Below is a small trained network, with its code and all its weights. Each question gives an input and a target symbol and asks what happens when units are switched off, that is, made to give their printed mean instead of their output.

import numpy as np


def w(rows, s, z=0):
    codes = np.array(rows[::2]) - 128.0
    scale = np.full(codes.shape[1], s)
    scale[-1] = z or s
    return codes * scale


def f(y):
    return np.maximum(y, 0)


def softmax(a):
    e = np.exp(a - a.max(-1, keepdims=True))
    return e / e.sum(-1, keepdims=True)


def log_softmax(a):
    a = a - a.max(-1, keepdims=True)
    return a - np.log(np.exp(a).sum(-1, keepdims=True))


def net(x, mask):
    ids = ['αγδεηθλξπστφψω'.index(c) for c in x.split()]
    T = len(ids)
    res = E[ids] + P[:T]
    q, k, v = (res @ M[0].T for M in (Q, K, V))
    z = softmax(np.where(np.tri(T) > 0, q @ k.T / 2**0.5, -1e9)) @ v
    res = res + np.where(mask[0], z, O[0][:, -1]) @ O[0][:, :-1]
    y = f(res @ A[0][:, :-1].T + A[0][:, -1])
    res = res + np.where(mask[1:17], y, B[0][:, -1]) @ B[0][:, :-1]
    return log_softmax(res[-1] @ U[:, :-1].T + U[:, -1])


Q, K, V, O, A, B = {}, {}, {}, {}, {}, {}
E = w([
[17,140,159,156,92],'α',
[118,147,169,163,154],'γ',
[95,157,173,166,147],'δ',
[88,133,145,166,127],'ε',
[148,135,168,159,157],'η',
[182,98,197,137,114],'θ',
[120,44,135,176,54],'λ',
[100,103,225,88,51],'ξ',
[255,126,114,138,134],'π',
[82,128,39,233,175],'σ',
[200,84,70,228,130],'τ',
[118,80,49,52,89],'φ',
[139,188,83,57,191],'ψ',
[105,207,211,66,148],'ω',
],0.008)
P = w([
[117,68,172,130,215],'0',
[144,154,116,129,108],'1',
[125,108,132,117,158],'2',
[133,169,194,223,52],'3',
[146,147,89,95,87],'4',
[121,108,142,118,159],'5',
[129,158,208,239,46],'6',
[142,155,90,99,83],'7',
[121,105,144,120,160],'8',
[128,159,221,247,42],'9',
[140,157,88,101,79],'10',
],0.011)
Q[0] = w([
[93,121,99,7,156],'head 1',
[97,170,220,155,101],'head 1',
],0.014)
K[0] = w([
[99,250,96,65,12],'head 1',
[77,98,251,100,198],'head 1',
],0.011)
V[0] = w([
[105,8,100,254,110],'head 1',
[11,115,239,44,95],'head 1',
],0.0093)
O[0] = w([
[127,18,105,205,146,253],'head 1',
[66,103,246,35,131,229],'head 1',
],0.011,0.0023)
A[0] = w([
[179,104,148,104,244,182],'neuron 1',
[156,153,154,152,99,172],'neuron 2',
[86,100,75,82,166,115],'neuron 3',
[106,167,119,147,59,143],'neuron 4',
[105,87,131,113,149,195],'neuron 5',
[124,150,152,165,103,141],'neuron 6',
[102,164,130,169,92,132],'neuron 7',
[185,134,62,157,105,253],'neuron 8',
[108,109,173,155,94,179],'neuron 9',
[142,160,62,93,99,73],'neuron 10',
[176,133,142,128,58,115],'neuron 11',
[111,123,167,56,113,88],'neuron 12',
[110,151,175,105,117,188],'neuron 13',
[150,168,91,142,96,33],'neuron 14',
[76,138,105,117,227,212],'neuron 15',
[165,92,125,92,142,175],'neuron 16',
],0.011,0.0028)
B[0] = w([
[227,223,163,138,121,186],'neuron 1',
[121,143,85,66,139,184],'neuron 2',
[48,101,3,41,85,145],'neuron 3',
[205,221,112,123,175,183],'neuron 4',
[149,80,136,113,92,193],'neuron 5',
[149,113,88,56,127,181],'neuron 6',
[184,138,89,91,141,175],'neuron 7',
[78,166,134,148,79,253],'neuron 8',
[142,83,121,99,164,255],'neuron 9',
[64,62,164,100,188,159],'neuron 10',
[72,194,84,144,198,182],'neuron 11',
[98,168,134,177,62,238],'neuron 12',
[64,145,125,166,151,239],'neuron 13',
[171,117,213,91,97,159],'neuron 14',
[81,164,64,136,254,172],'neuron 15',
[185,161,96,80,33,163],'neuron 16',
],0.0088,0.0063)
U = w([
[14,62,138,138,182,5],'α',
[150,128,163,143,211,138],'γ',
[120,119,164,148,228,154],'δ',
[118,98,135,123,200,152],'ε',
[192,138,161,128,193,153],'η',
[230,126,202,90,121,183],'θ',
[162,2,131,107,71,219],'λ',
[89,95,217,126,22,101],'ξ',
[252,208,122,102,35,128],'π',
[57,116,57,184,170,94],'σ',
[122,146,123,233,50,64],'τ',
[119,112,44,23,90,212],'φ',
[142,202,57,55,180,83],'ψ',
[72,217,145,151,102,96],'ω',
],0.0071,0.0027)

Each question gives the input, a string of symbols that net reads in full, and the target symbol t.
The units are the heads (2 rows each of Q, K, V and O) and the neurons (one row each of A and B). Each row of codes is followed by its name. A weight is (code - 128) times the scale printed after its matrix; where a second scale follows, it is the last column's (O, A, B and U).
mask holds one flag per unit, heads first, then neurons. A switched-off unit (its flag False) gives its mean, the last column of its rows in O or B, instead of its output. The means were averaged over made-up inputs and are rounded, as every weight is.
A unit's drop is (log p(t) with every unit on - log p(t) with that unit switched off) / (log p(t) with every unit on - log p(t) with every unit switched off).
The circuit of an input: a set's keep is (log p(t) with only the set's units on - log p(t) with every unit switched off) / (log p(t) with every unit on - log p(t) with every unit switched off). Starting from the 12 units with the biggest drops (on a tie, the unit counted first), units are removed one at a time, each time the one whose removal leaves the highest keep (on an exact tie, the one counted first), for as long as the keep stays at least 0.8.
circuit, biggest first: the units of the circuit, biggest drop first
k most important neurons: the k neurons with the biggest drops, biggest first
drop when u is switched off: that unit's drop, to one decimal
input ω ξ ξ θ, target ω: circuit, biggest first => (head 1; neuron 13; neuron 11)
input ω λ π τ ε ξ γ, target ω: circuit, biggest first => (head 1; neuron 13)
input ξ γ γ ξ ξ ω λ π λ φ, target ξ: circuit, biggest first => (head 1)
input ω α ξ, target ξ: circuit, biggest first => (head 1; neuron 12)
input γ λ ψ ω σ ω η ξ, target ω: circuit, biggest first => (head 1; neuron 12; neuron 13)
input α ω ψ π λ α π λ τ, target τ: 2 most important neurons => (neuron 8; neuron 9)
input ε φ λ φ ξ λ τ α α, target α: circuit, biggest first => (head 1; neuron 15; neuron 4; neuron 1)
input ω λ ψ τ ξ ω ψ λ τ φ, target ω: 3 most important neurons => (neuron 12; neuron 13; neuron 11)
input ω ξ λ λ γ ω ξ σ ξ ξ, target ω: 4 most important neurons => (neuron 12; neuron 13; neuron 11; neuron 4)
input ξ π ω φ α φ δ τ ω π, target ξ: 3 most important neurons => (neuron 12; neuron 15; neuron 4)
input ω ε π λ, target ω: 3 most important neurons => (neuron 12; neuron 13; neuron 11)
input ξ ξ π θ φ δ τ ε ψ ψ, target ξ: 2 most important neurons => (neuron 12; neuron 15)
input ω λ π π, target ω: 3 most important neurons => (neuron 12; neuron 13; neuron 11)
input τ λ λ γ γ σ π, target τ: circuit, biggest first => (head 1)
input δ ε σ τ δ τ ω δ π, target π: 3 most important neurons => (neuron 1; neuron 16; neuron 13)
input ψ π α π, target ψ: 2 most important neurons => (neuron 11; neuron 2)
input π σ π π θ σ τ τ σ σ, target π: 2 most important neurons => (neuron 7; neuron 4)
input π λ π π ξ π θ δ γ η, target π: drop when neuron 14 is switched off => 0.1
input λ λ λ α θ ψ σ, target λ: drop when neuron 15 is switched off => 0.1
input λ η λ τ ε ε ε σ π φ, target λ: drop when head 1 is switched off => 1.1
input λ ξ λ η π τ τ, target λ: drop when neuron 2 is switched off => 0.0
input τ ξ ε φ, target τ: most important neuron => (neuron 8)
input ξ τ θ ε, target ξ: 2 most important neurons => (neuron 12; neuron 15)
input τ ψ θ ε ε λ φ ε π, target π: 2 most important neurons => (neuron 1; neuron 16)
